Moves between elements:
z919: @>z965, ~>z275, *>z925, &>z682, +>z993, %>z79
z79: @>z5, ~>z965, *>z392, &>z976, +>z275, %>z682
z896: @>z735, ~>z69, *>z876, &>z668, +>z49, %>z592
z925: @>z300, ~>z976, *>z170, &>z837, +>z682, %>z392
z993: @>z614, ~>z266, *>z682, &>z965, +>z597, %>z275
z523: @>z244, ~>z981, *>z100, &>z108, +>z700, %>z627
z208: @>z820, ~>z821, *>z433, &>z297, +>z11, %>z434
z713: @>z476, ~>z701, *>z993, &>z597, +>z681, %>z561
z597: @>z723, ~>z39, *>z965, &>z614, +>z476, %>z266
z312: @>z208, ~>z922, *>z755, &>z930, +>z355, %>z747
z696: @>z668, ~>z592, *>z562, &>z876, +>z896, %>z134
z39: @>z510, ~>z348, *>z137, &>z911, +>z136, %>z723
z947: @>z544, ~>z23, *>z69, &>z707, +>z564, %>z795
z930: @>z297, ~>z434, *>z981, &>z433, +>z208, %>z475
z246: @>z876, ~>z134, *>z476, &>z562, +>z696, %>z84
z723: @>z696, ~>z510, *>z681, &>z246, +>z348, %>z911
z856: @>z523, ~>z145, *>z795, &>z23, +>z340, %>z564
z820: @>z837, ~>z392, *>z639, &>z170, +>z925, %>z774
z355: @>z11, ~>z192, *>z930, &>z208, +>z639, %>z922
z668: @>z148, ~>z749, *>z203, &>z400, +>z735, %>z16
z701: @>z136, ~>z562, *>z266, &>z39, +>z84, %>z476
z914: @>z707, ~>z795, *>z592, &>z69, +>z947, %>z49
z69: @>z382, ~>z25, *>z16, &>z749, +>z707, %>z735
z84: @>z868, ~>z876, *>z39, &>z136, +>z134, %>z562
z682: @>z713, ~>z5, *>z837, &>z300, +>z965, %>z976
z980: @>z688, ~>z170, *>z922, &>z192, +>z774, %>z639
z275: @>z137, ~>z614, *>z976, &>z5, +>z266, %>z965
z348: @>z896, ~>z21, *>z246, &>z696, +>z203, %>z510
z170: @>z919, ~>z294, *>z11, &>z818, +>z837, %>z688
z145: @>z981, ~>z700, *>z544, &>z627, +>z755, %>z523
z476: @>z348, ~>z136, *>z614, &>z723, +>z562, %>z39
z614: @>z246, ~>z911, *>z713, &>z681, +>z723, %>z137
z837: @>z993, ~>z59, *>z818, &>z919, +>z300, %>z294
z400: @>z795, ~>z947, *>z896, &>z49, +>z148, %>z914
z134: @>z16, ~>z668, *>z136, &>z868, +>z592, %>z876
z434: @>z774, ~>z820, *>z177, &>z980, +>z821, %>z297
z564: @>z627, ~>z523, *>z707, &>z544, +>z145, %>z23
z744: @>z755, ~>z219, *>z564, &>z145, +>z55, %>z340
z876: @>z400, ~>z16, *>z348, &>z203, +>z668, %>z868
z561: @>z39, ~>z476, *>z275, &>z266, +>z701, %>z597
z300: @>z597, ~>z561, *>z919, &>z993, +>z713, %>z59
z148: @>z23, ~>z564, *>z49, &>z795, +>z856, %>z947
z392: @>z59, ~>z300, *>z688, &>z294, +>z976, %>z837
z868: @>z914, ~>z400, *>z510, &>z21, +>z16, %>z203
z475: @>z980, ~>z297, *>z244, &>z177, +>z434, %>z433
z976: @>z561, ~>z713, *>z294, &>z59, +>z5, %>z300
z177: @>z192, ~>z639, *>z747, &>z922, +>z980, %>z355
z16: @>z947, ~>z148, *>z21, &>z914, +>z749, %>z400
z266: @>z911, ~>z723, *>z5, &>z137, +>z39, %>z614
z294: @>z275, ~>z993, *>z517, &>z79, +>z59, %>z919
z203: @>z49, ~>z914, *>z696, &>z896, +>z400, %>z21
z433: @>z639, ~>z980, *>z312, &>z355, +>z297, %>z177
z55: @>z930, ~>z747, *>z145, &>z755, +>z312, %>z219
z108: @>z747, ~>z312, *>z340, &>z219, +>z244, %>z55
z735: @>z856, ~>z382, *>z400, &>z148, +>z25, %>z749
z59: @>z266, ~>z597, *>z79, &>z275, +>z561, %>z993
z681: @>z562, ~>z84, *>z597, &>z476, +>z246, %>z701
z192: @>z517, ~>z818, *>z434, &>z821, +>z688, %>z11
z821: @>z392, ~>z925, *>z980, &>z774, +>z517, %>z820
z749: @>z564, ~>z856, *>z914, &>z947, +>z382, %>z148
z137: @>z84, ~>z246, *>z561, &>z701, +>z911, %>z681
z25: @>z340, ~>z744, *>z148, &>z856, +>z100, %>z382
z795: @>z100, ~>z544, *>z735, &>z25, +>z23, %>z707
z21: @>z69, ~>z49, *>z134, &>z592, +>z914, %>z896
z49: @>z25, ~>z707, *>z668, &>z735, +>z795, %>z69
z5: @>z701, ~>z681, *>z59, &>z561, +>z137, %>z713
z592: @>z749, ~>z735, *>z868, &>z16, +>z69, %>z668
z818: @>z682, ~>z79, *>z820, &>z925, +>z919, %>z517
z510: @>z592, ~>z896, *>z84, &>z134, +>z21, %>z696
z747: @>z434, ~>z208, *>z700, &>z475, +>z922, %>z930
z11: @>z925, ~>z517, *>z297, &>z820, +>z818, %>z821
z981: @>z355, ~>z177, *>z55, &>z312, +>z433, %>z244
z627: @>z312, ~>z244, *>z744, &>z55, +>z981, %>z108
z688: @>z79, ~>z919, *>z821, &>z517, +>z294, %>z818
z965: @>z681, ~>z137, *>z300, &>z713, +>z614, %>z5
z219: @>z475, ~>z930, *>z523, &>z700, +>z747, %>z755
z23: @>z108, ~>z627, *>z25, &>z100, +>z523, %>z544
z382: @>z145, ~>z340, *>z947, &>z564, +>z744, %>z856
z544: @>z55, ~>z108, *>z382, &>z744, +>z627, %>z100
z244: @>z922, ~>z355, *>z219, &>z747, +>z177, %>z312
z639: @>z818, ~>z688, *>z208, &>z11, +>z170, %>z192
z922: @>z821, ~>z11, *>z475, &>z434, +>z192, %>z208
z562: @>z203, ~>z868, *>z723, &>z348, +>z876, %>z136
z707: @>z744, ~>z100, *>z749, &>z382, +>z544, %>z25
z136: @>z21, ~>z203, *>z911, &>z510, +>z868, %>z348
z100: @>z219, ~>z55, *>z856, &>z340, +>z108, %>z744
z774: @>z294, ~>z837, *>z192, &>z688, +>z392, %>z170
z700: @>z177, ~>z433, *>z108, &>z244, +>z475, %>z981
z297: @>z170, ~>z774, *>z355, &>z639, +>z820, %>z980
z340: @>z700, ~>z755, *>z23, &>z523, +>z219, %>z145
z911: @>z134, ~>z696, *>z701, &>z84, +>z510, %>z246
z517: @>z976, ~>z682, *>z774, &>z392, +>z79, %>z925
z755: @>z433, ~>z475, *>z627, &>z981, +>z930, %>z700

The rows follow the links: the fewer symbols apart two elements are, the more alike their rows tend to be.

Each row is also shifted at random along 7 hidden directions that mean nothing.

Some elements, each with a row of numbers:
z340: [45,19,21,23,-24,-4,20,10,49,-4,4,9,-39,29,40,-35,11,38,-18,-6,-37,-35,-15,10,-1,-6,-1,23,20,-5,10,-25,31,-37,-19,1,28,47,30,19,-4,9,-7,-26,-49,-11,5,-29,2]
z774: [33,-20,-16,39,19,-10,14,-30,-29,-11,-9,19,7,-15,-14,21,-16,36,-15,-29,-6,4,-7,6,7,-22,56,-34,-58,46,-53,-8,-58,24,-63,68,35,46,-16,73,-33,-46,-20,-60,-4,-27,18,-72,51]
z614: [-54,19,45,-9,-14,-8,5,9,61,-14,36,3,-3,-47,4,-58,-15,34,6,-14,-6,-27,-1,-14,-6,-15,-42,-5,-24,10,1,-13,41,-21,-1,14,-26,-16,-1,-2,15,22,-3,67,2,-16,-16,53,50]
z696: [24,-46,-3,-36,16,-33,-71,-45,-62,-3,8,7,31,-9,-6,26,-16,-8,31,1,25,-9,26,28,31,-50,21,-4,-12,-17,-6,-14,-48,27,11,43,35,-6,-23,1,4,-74,-18,-64,32,-3,36,-6,-10]
z755: [14,20,28,-7,-2,9,14,7,43,-3,-11,30,-36,23,7,-69,-11,51,0,4,-55,-39,-18,13,7,-14,-4,-12,-36,19,-2,-18,16,-27,-36,7,24,9,11,53,-11,19,-12,47,-12,-25,-7,10,26]
z23: [80,-1,26,32,-17,-22,-7,2,50,-8,-7,13,-23,15,46,-7,13,30,-12,-3,-28,-24,-3,6,12,-28,-5,33,5,-22,21,-27,23,-10,-12,7,51,47,15,11,-12,-6,1,-43,-38,5,31,-22,-13]
z723: [-22,-15,-28,44,9,-25,-4,2,20,-13,1,-9,21,4,23,46,61,-29,20,51,12,6,27,-21,5,56,-21,35,63,-40,73,34,12,25,33,-65,-61,-30,-11,-66,50,6,74,-38,-10,47,39,2,-120]
z930: [39,33,-67,-113,10,19,5,-8,-155,40,-17,-42,2,-1,11,-12,-41,-88,-18,-50,69,57,-23,100,-2,-21,23,-25,73,-50,-23,9,-47,-3,102,23,50,12,27,-42,-46,-25,-60,6,47,-17,-59,33,22]
z876: [35,-50,-39,-5,21,6,11,-9,-81,-9,-11,-16,32,5,-11,55,8,-60,-3,-3,26,57,2,-5,22,-14,18,-9,-4,15,-32,27,-42,40,-11,-16,24,39,-40,3,-15,-2,10,-35,32,29,11,-5,-8]
z896: [16,-29,0,10,-4,2,29,6,-22,-20,0,-15,-6,13,3,13,26,-14,-7,-3,0,23,5,-24,3,5,11,15,24,-8,6,16,-4,0,-4,-33,-4,40,-21,28,-4,12,19,-5,3,26,17,9,-13]
z84: [-92,-12,-14,-19,22,-18,-3,-18,-18,-6,29,2,18,3,-40,-13,7,18,53,36,13,-5,28,-16,2,34,8,2,46,-29,46,8,-14,-7,37,-33,-58,-42,-13,0,55,-37,19,16,26,6,24,21,-54]
z49: [-28,-3,-4,-32,-16,2,10,21,-11,6,22,-30,-7,29,-14,-7,-8,-5,25,11,6,-5,-14,8,-8,9,14,21,77,-34,15,-18,7,-35,43,8,-3,13,14,-16,33,-18,-23,-28,9,-4,1,-31,-6]
z136: [-77,-5,22,-37,-3,40,28,33,18,-11,12,-8,1,1,-36,-42,-3,-13,17,19,-19,-1,-11,-35,-7,17,-32,-17,-30,38,-16,21,25,-12,-19,-37,-45,-34,-27,13,20,68,9,111,34,3,-38,66,34]
z297: [8,41,43,-10,-41,25,-83,55,79,14,4,-20,-15,-5,52,32,-5,-47,-23,1,-4,-46,-55,35,-15,-11,-61,32,-21,1,-5,-15,64,0,4,42,-18,-57,44,-116,-8,43,-10,-3,-13,-11,-37,-6,21]
z561: [-119,5,-48,12,37,38,109,38,-10,-3,27,-27,47,-32,-68,7,-27,-25,5,-8,18,91,-42,-52,-13,44,-18,-32,-13,68,-55,28,9,12,-16,-39,-55,20,-22,-19,18,51,2,83,43,9,-51,10,76]
z668: [-12,6,19,-7,-29,20,74,41,26,-21,4,-24,-50,26,7,-57,38,4,-4,9,-24,-7,-1,-25,-23,36,-4,21,68,-31,43,21,30,-49,24,-56,-28,26,-5,46,13,60,24,67,-4,19,-3,43,-24]
z976: [-12,18,-50,12,-8,-3,51,16,-8,11,-2,-33,8,-3,7,11,19,-24,2,14,23,15,3,15,-21,49,6,-1,81,-25,29,24,-5,-6,51,1,-19,-1,10,-48,29,8,19,-39,-7,4,-14,-37,-47]
z837: [-78,18,-20,-12,13,34,-1,7,-36,22,15,-23,34,-40,-45,48,-34,-45,-21,-35,53,59,-15,-31,-26,14,-10,-23,-29,40,-62,11,6,13,8,-7,-43,-37,3,-50,-12,13,-25,41,19,2,-56,16,69]
z266: [42,3,27,-17,-18,-51,-40,-33,18,-6,-9,14,-5,-36,43,-43,19,21,18,11,13,-50,63,31,9,-18,-21,4,24,-66,74,5,0,4,57,15,16,-41,-8,-2,14,-19,25,7,-3,0,29,65,-68]
z208: [-82,40,36,5,-6,39,-37,48,70,5,21,-4,-9,-12,-4,21,-16,-16,-22,-6,-10,-5,-58,-28,-22,19,-52,19,-48,35,-24,-12,69,-8,-24,-17,-72,-57,31,-66,-6,48,-7,71,-5,-4,-40,22,53]
z701: [-1,-16,-26,19,4,-8,33,-13,-34,-11,24,-20,20,-15,18,15,7,-14,-12,-27,21,17,-3,-5,2,-4,9,-7,18,26,-30,10,-13,4,-16,8,0,55,-7,-6,4,-6,3,-58,-14,1,-7,-30,16]
z682: [-62,12,-35,-14,11,12,-43,-3,-41,36,10,-25,54,-31,-32,75,-28,-62,2,-4,64,44,2,-9,-16,16,-16,-8,2,10,-29,8,-2,26,40,3,-37,-67,11,-108,14,-12,-16,-20,18,8,-39,-8,9]
z510: [66,-54,43,-5,-5,4,-61,-38,-16,-17,-32,36,7,0,10,3,18,-5,-2,5,-19,-31,49,-15,26,-46,-5,-22,-107,41,-28,20,-23,39,-68,-5,33,-24,-51,56,-23,25,24,15,7,15,16,54,-9]

From each start, follow one symbol. Which element do you reach?
Answers are names.
start [-10,-20,-10,-8,2,0,5,4,-10,6,4,-6,8,30,-33,12,-8,4,30,22,-5,11,-1,-7,7,4,19,8,25,-11,5,-14,-11,-7,7,-4,15,9,-2,6,21,-21,-13,-26,12,4,15,-30,-11]
* -> z914
start [-48,-10,28,-51,-7,20,-11,-22,-41,6,18,4,-13,18,-47,-41,-17,19,15,-14,0,-14,28,-24,-12,-8,25,-13,0,2,-17,-16,-9,-38,3,-17,-12,-17,-7,63,7,-14,-35,47,12,-11,-14,39,29]
+ -> z947
start [44,5,40,16,-31,24,-26,-16,26,2,-40,21,-17,-17,24,-16,33,-7,-36,-6,-11,-33,57,-30,-20,2,-25,-23,-71,31,-7,34,19,8,-35,-28,-7,-58,-18,25,-25,72,32,59,-33,11,-32,71,-15]
% -> z682
start [19,-16,33,-25,-26,19,21,3,-18,-14,-4,-8,-33,11,8,-44,22,-2,-14,-15,-10,-14,22,-20,-8,-7,4,1,8,-9,3,14,6,-27,2,-36,4,14,-19,63,-15,39,5,55,-1,10,-7,61,5]
* -> z868
start [20,-10,31,25,-42,22,68,66,84,-36,18,-22,-35,22,48,-52,29,11,-6,10,-63,-52,-48,2,-1,0,-30,6,1,47,-16,11,39,-32,-62,26,8,64,-7,20,19,87,21,2,-21,-14,-18,-32,32]
+ -> z876
start [16,-40,35,-46,-7,13,-116,-53,-71,18,-2,16,21,3,-21,49,-22,-34,0,-23,32,-8,42,-21,10,-57,12,-7,-68,21,-55,-18,-20,16,-21,6,22,-47,-14,3,-25,-33,-36,-23,9,7,-5,31,26]
% -> z914
start [5,-26,39,-11,-12,-27,-42,-9,36,-20,23,12,-3,-3,15,-26,-3,35,36,17,-22,-61,4,18,20,-38,-6,7,-18,-6,15,-22,-2,-6,-16,50,16,-1,-10,14,25,-30,-3,-32,6,-16,33,-13,0]
~ -> z21
start [98,-17,-13,4,-26,0,-10,-4,-36,-2,-21,-25,14,-16,71,33,32,-73,-37,-21,28,4,16,27,7,-25,-25,-1,3,8,-17,37,-3,27,1,6,41,27,-13,-48,-24,47,26,-54,-18,21,-22,15,-24]
~ -> z84
start [25,-16,2,24,22,-1,-55,-41,-27,14,-18,29,23,10,-12,57,-4,-10,-16,-11,12,31,26,-40,15,-18,5,8,-53,17,-25,-12,1,29,-30,-47,17,-10,-2,-3,-25,-21,-3,-21,-20,27,14,10,-7]
+ -> z108
start [-36,8,30,-33,-15,32,8,41,44,5,0,-4,-8,16,-31,-30,-24,-2,18,20,-23,0,-24,-16,-4,-2,-31,8,-15,5,-5,-12,39,-22,4,-14,2,-24,1,-9,13,43,-17,75,27,2,-25,33,38]
~ -> z23
start [24,5,16,-18,-12,47,-10,-22,-50,14,-44,10,-3,-33,-12,-2,1,-42,-55,-44,25,21,41,-30,-23,-7,-8,-50,-91,51,-58,42,-9,18,-29,-30,0,-45,-27,37,-58,70,2,98,0,11,-63,93,43]
~ -> z300
start [16,-22,-7,25,23,-22,19,-54,-15,-8,-43,43,9,-17,-22,-30,34,38,15,27,-8,0,90,-33,7,26,12,-34,-36,0,43,41,-36,30,-9,-50,-10,-42,-49,79,3,6,58,52,2,23,31,65,-77]
% -> z713
start [41,-28,-42,67,35,-18,19,-8,-15,-2,-13,5,29,22,-6,84,12,-12,-6,11,6,68,-7,-30,22,8,19,30,11,-2,3,-3,-11,39,-18,-41,23,59,-5,-18,-7,-32,23,-80,-14,44,46,-61,-33]
* -> z707
start [28,19,23,0,-29,-40,-84,1,68,14,-22,4,6,-24,44,7,26,-6,29,53,13,-63,47,36,-3,9,-48,27,34,-73,94,7,27,11,73,20,-10,-101,15,-96,38,-3,41,-24,-11,9,22,26,-108]
~ -> z597
start [-86,-37,-46,-1,45,10,69,-49,-96,-11,21,8,25,10,-69,-16,8,20,20,-8,10,40,32,-54,1,33,59,-49,-7,55,-43,26,-58,-5,-43,-49,-41,27,-40,96,18,-23,1,15,14,1,-2,-1,9]
* -> z476
start [37,1,-1,14,0,-6,0,-7,3,-5,-23,12,-13,-5,5,-5,2,19,-7,-4,-12,-20,3,25,-1,-5,25,-19,-26,3,1,6,-30,13,-18,44,16,-2,-8,41,-21,-11,2,-13,2,-18,10,-22,-2]
+ -> z925
start [-21,-10,-23,49,18,6,20,6,30,1,-24,9,35,-15,-20,38,24,-18,6,38,0,31,21,-42,0,40,-24,-10,-37,33,9,40,6,39,-25,-42,-33,-36,-29,-28,18,43,54,18,3,29,-1,9,-41]
* -> z976
